Here is a tiny trained network, its code and every weight. The questions are about switching its units off for an input and a target symbol, where a switched-off unit gives its printed mean instead of its output.

import numpy as np


def w(rows, s, z=0):
    codes = np.array(rows[::2]) - 128.0
    scale = np.full(codes.shape[1], s)
    scale[-1] = z or s
    return codes * scale


def f(y):
    return y / 2 * (1 + np.tanh(0.7978845608 * (y + 0.044715 * y**3)))


def softmax(a):
    e = np.exp(a - a.max(-1, keepdims=True))
    return e / e.sum(-1, keepdims=True)


def log_softmax(a):
    a = a - a.max(-1, keepdims=True)
    return a - np.log(np.exp(a).sum(-1, keepdims=True))


def net(x, mask):
    ids = ['βγζηθξπσω'.index(c) for c in x.split()]
    T = len(ids)
    res = E[ids] + P[:T]
    r = res
    for j in range(3):
        rows = slice(2 * j, 2 * j + 2)
        q, k, v = (r @ M[0][rows].T for M in (Q, K, V))
        z = softmax(np.where(np.tri(T) > 0, q @ k.T / 2**0.5, -1e9)) @ v
        o = O[0][rows]
        res = res + np.where(mask[j], z, o[:, -1]) @ o[:, :-1]
    y = f(res @ A[0][:, :-1].T + A[0][:, -1])
    res = res + np.where(mask[3:27], y, B[0][:, -1]) @ B[0][:, :-1]
    return log_softmax(res[-1] @ U[:, :-1].T + U[:, -1])


Q, K, V, O, A, B = {}, {}, {}, {}, {}, {}
E = w([
[102,129,135,158,178,75,83,113],'β',
[79,194,165,140,134,133,48,109],'γ',
[84,153,166,126,151,85,101,139],'ζ',
[80,106,186,85,94,177,134,125],'η',
[90,86,197,112,160,147,114,141],'θ',
[118,69,77,99,154,174,115,194],'ξ',
[205,137,172,105,161,187,136,44],'π',
[72,102,138,163,97,250,99,111],'σ',
[92,207,78,63,141,112,182,87],'ω',
],0.022)
P = w([
[237,213,194,96,80,4,63,140],'0',
[232,194,206,247,69,74,210,240],'1',
[189,162,204,33,92,35,43,102],'2',
[197,181,176,223,115,98,162,208],'3',
[148,135,189,36,123,68,50,90],'4',
[160,172,146,209,146,120,158,182],'5',
[110,111,166,38,150,92,61,76],'6',
[123,156,122,210,166,146,162,156],'7',
[72,86,144,39,175,117,69,60],'8',
[88,139,91,210,191,171,169,140],'9',
[36,59,124,38,202,137,77,46],'10',
[55,128,65,214,218,195,178,121],'11',
[1,42,110,37,224,161,87,31],'12',
[40,126,53,210,234,218,180,113],'13',
],0.0097)
Q[0] = w([
[46,171,168,200,140,96,164,138],'H0',
[165,225,37,225,92,132,210,148],'H0',
[170,166,53,155,96,122,186,133],'H1',
[161,96,137,182,164,83,152,136],'H1',
[142,169,132,249,84,128,240,98],'H2',
[163,160,81,188,91,188,189,149],'H2',
],0.013)
K[0] = w([
[52,143,189,128,183,85,140,145],'H0',
[165,157,169,155,53,50,97,181],'H0',
[193,190,94,150,67,71,139,102],'H1',
[171,89,163,127,58,127,126,138],'H1',
[245,136,169,122,93,116,107,174],'H2',
[225,135,182,153,109,111,138,92],'H2',
],0.013)
V[0] = w([
[223,168,61,152,165,152,83,132],'H0',
[33,102,51,97,91,103,107,237],'H0',
[132,102,127,172,253,142,102,115],'H1',
[92,160,130,214,115,95,53,94],'H1',
[94,219,165,56,128,64,208,108],'H2',
[111,52,189,203,97,187,33,85],'H2',
],0.0079)
O[0] = w([
[112,199,39,101,197,191,65,107,12],'H0',
[86,225,213,98,89,100,144,197,5],'H0',
[190,164,123,146,149,65,122,30,245],'H1',
[145,220,129,152,136,139,144,189,89],'H1',
[66,124,126,167,160,140,190,1,202],'H2',
[145,117,100,151,41,109,57,135,255],'H2',
],0.0082,0.0034)
A[0] = w([
[141,78,164,134,140,181,199,169,94],'N0',
[124,122,176,140,172,125,49,113,115],'N1',
[63,174,152,99,105,58,113,171,47],'N2',
[87,115,58,163,115,171,127,141,176],'N3',
[164,119,85,123,140,121,200,145,183],'N4',
[102,108,173,99,87,190,115,114,78],'N5',
[79,65,78,114,131,121,96,120,195],'N6',
[124,138,131,30,163,133,124,85,90],'N7',
[161,120,116,133,149,51,187,175,151],'N8',
[126,133,97,128,149,129,149,84,10],'N9',
[191,106,176,169,126,109,125,87,24],'N10',
[157,107,127,52,110,121,87,83,70],'N11',
[146,117,136,52,76,50,98,100,95],'N12',
[203,200,69,132,77,54,178,121,57],'N13',
[137,112,165,114,68,125,252,124,85],'N14',
[97,139,153,67,117,99,94,157,14],'N15',
[91,148,133,76,92,113,184,111,49],'N16',
[151,96,137,177,100,129,80,172,95],'N17',
[171,67,122,106,192,86,173,202,102],'N18',
[166,176,133,66,137,89,206,100,171],'N19',
[97,129,137,182,154,172,161,114,108],'N20',
[179,117,91,193,145,113,194,181,2],'N21',
[206,92,131,120,115,153,170,145,142],'N22',
[175,128,174,219,114,125,188,132,106],'N23',
],0.013,0.0071)
B[0] = w([
[105,156,52,130,53,185,163,102,170],'N0',
[88,101,105,117,161,187,167,159,253],'N1',
[163,135,152,57,114,173,164,172,175],'N2',
[122,127,175,115,85,43,100,120,182],'N3',
[48,139,173,116,186,112,110,152,158],'N4',
[102,79,90,90,210,138,147,130,181],'N5',
[192,174,168,141,134,180,189,128,237],'N6',
[106,94,178,134,114,110,56,168,216],'N7',
[93,59,131,63,102,24,146,118,147],'N8',
[98,123,131,154,92,140,140,184,178],'N9',
[82,204,162,114,109,54,88,115,190],'N10',
[148,95,73,192,174,27,102,167,209],'N11',
[151,190,126,165,18,108,146,97,208],'N12',
[47,200,41,167,198,116,179,185,132],'N13',
[110,122,174,201,121,93,135,149,190],'N14',
[126,135,105,87,180,81,198,153,166],'N15',
[192,142,101,156,139,160,61,146,163],'N16',
[133,137,61,119,85,174,71,73,190],'N17',
[57,95,154,181,165,89,81,28,159],'N18',
[141,100,76,80,122,163,164,60,181],'N19',
[144,130,72,79,78,106,81,178,204],'N20',
[105,14,101,54,189,230,7,99,134],'N21',
[104,131,147,85,80,188,255,110,162],'N22',
[203,175,129,103,182,93,103,153,184],'N23',
],0.0095,0.011)
U = w([
[142,71,121,183,246,72,40,168,171],'β',
[116,225,195,158,201,176,54,171,149],'γ',
[126,107,207,47,177,85,103,250,75],'ζ',
[127,113,177,164,117,197,210,133,203],'η',
[80,175,219,149,99,41,83,18,96],'θ',
[53,42,157,62,188,178,108,55,135],'ξ',
[198,178,151,47,207,175,174,2,191],'π',
[192,119,51,95,103,128,106,146,96],'σ',
[76,144,48,130,195,93,184,107,4],'ω',
],0.006,0.0033)

Each question gives the input, a string of symbols that net reads in full, and the target symbol t.
The units are the heads (2 rows each of Q, K, V and O) and the neurons (one row each of A and B). Each row of codes is followed by its name. A weight is (code - 128) times the scale printed after its matrix; where a second scale follows, it is the last column's (O, A, B and U).
mask holds one flag per unit, heads first, then neurons. A switched-off unit (its flag False) gives its mean, the last column of its rows in O or B, instead of its output. The means were averaged over made-up inputs and are rounded, as every weight is.
A unit's drop is (log p(t) with every unit on - log p(t) with that unit switched off) / (log p(t) with every unit on - log p(t) with every unit switched off).
The circuit of an input: a set's keep is (log p(t) with only the set's units on - log p(t) with every unit switched off) / (log p(t) with every unit on - log p(t) with every unit switched off). Starting from the 12 units with the biggest drops (on a tie, the unit counted first), units are removed one at a time, each time the one whose removal leaves the highest keep (on an exact tie, the one counted first), for as long as the keep stays at least 0.8.
units of the circuit, in order: the units of the circuit, biggest drop first
unit that matters most: the unit with the biggest drop
k most important neurons: the k neurons with the biggest drops, biggest first
input η σ θ γ ξ β ζ θ θ, target θ: units of the circuit, in order : H0, N12, H1
input θ ζ ω γ θ ω ξ ξ ξ β π σ ξ, target σ: 2 most important neurons : N12, N17
input β ω η, target ξ: units of the circuit, in order : H2, H1
input σ θ ζ σ γ ξ, target ξ: units of the circuit, in order : N21, N18, N11
input θ π β, target β: units of the circuit, in order : H0, N11
input ω ξ θ γ θ θ ω π σ η θ σ γ, target σ: units of the circuit, in order : H2, N17
input σ β ξ θ η β θ ζ θ π θ π θ ζ, target θ: units of the circuit, in order : H1, H0
input θ γ ξ θ γ, target ζ: units of the circuit, in order : H0, N2
input ξ σ ξ β ξ, target ζ: units of the circuit, in order : H0, H2
input β ξ β γ θ π π γ θ γ ω ξ γ, target ξ: unit that matters most : H2
input γ σ η π ω γ π σ η θ θ ζ π, target β: units of the circuit, in order : N11, H0
input γ γ π β ω β θ, target ξ: units of the circuit, in order : H2, N7
input ω ξ β ζ, target ζ: units of the circuit, in order : N8, H2
input π ω π, target ξ: 3 most important neurons : N7, N19, N22
input θ γ η ω η γ β, target η: most important neuron : N6
input ξ θ γ β π θ η π ζ, target β: 2 most important neurons : N11, N7
input γ θ π ξ γ η ζ σ σ ξ γ, target σ: 2 most important neurons : N12, N17
input γ θ σ ξ σ θ ζ, target σ: 3 most important neurons : N12, N2, N17
input γ β ξ γ ω σ θ ξ ξ σ π, target σ: 3 most important neurons : N11, N22, N12
input σ σ ζ π β, target β: most important neuron : N11
input γ β θ π ζ θ γ β β ω π, target ξ: 2 most important neurons : N19, N7
input π σ β γ π η ω π θ ξ η η γ, target η: 3 most important neurons : N1, N2, N12
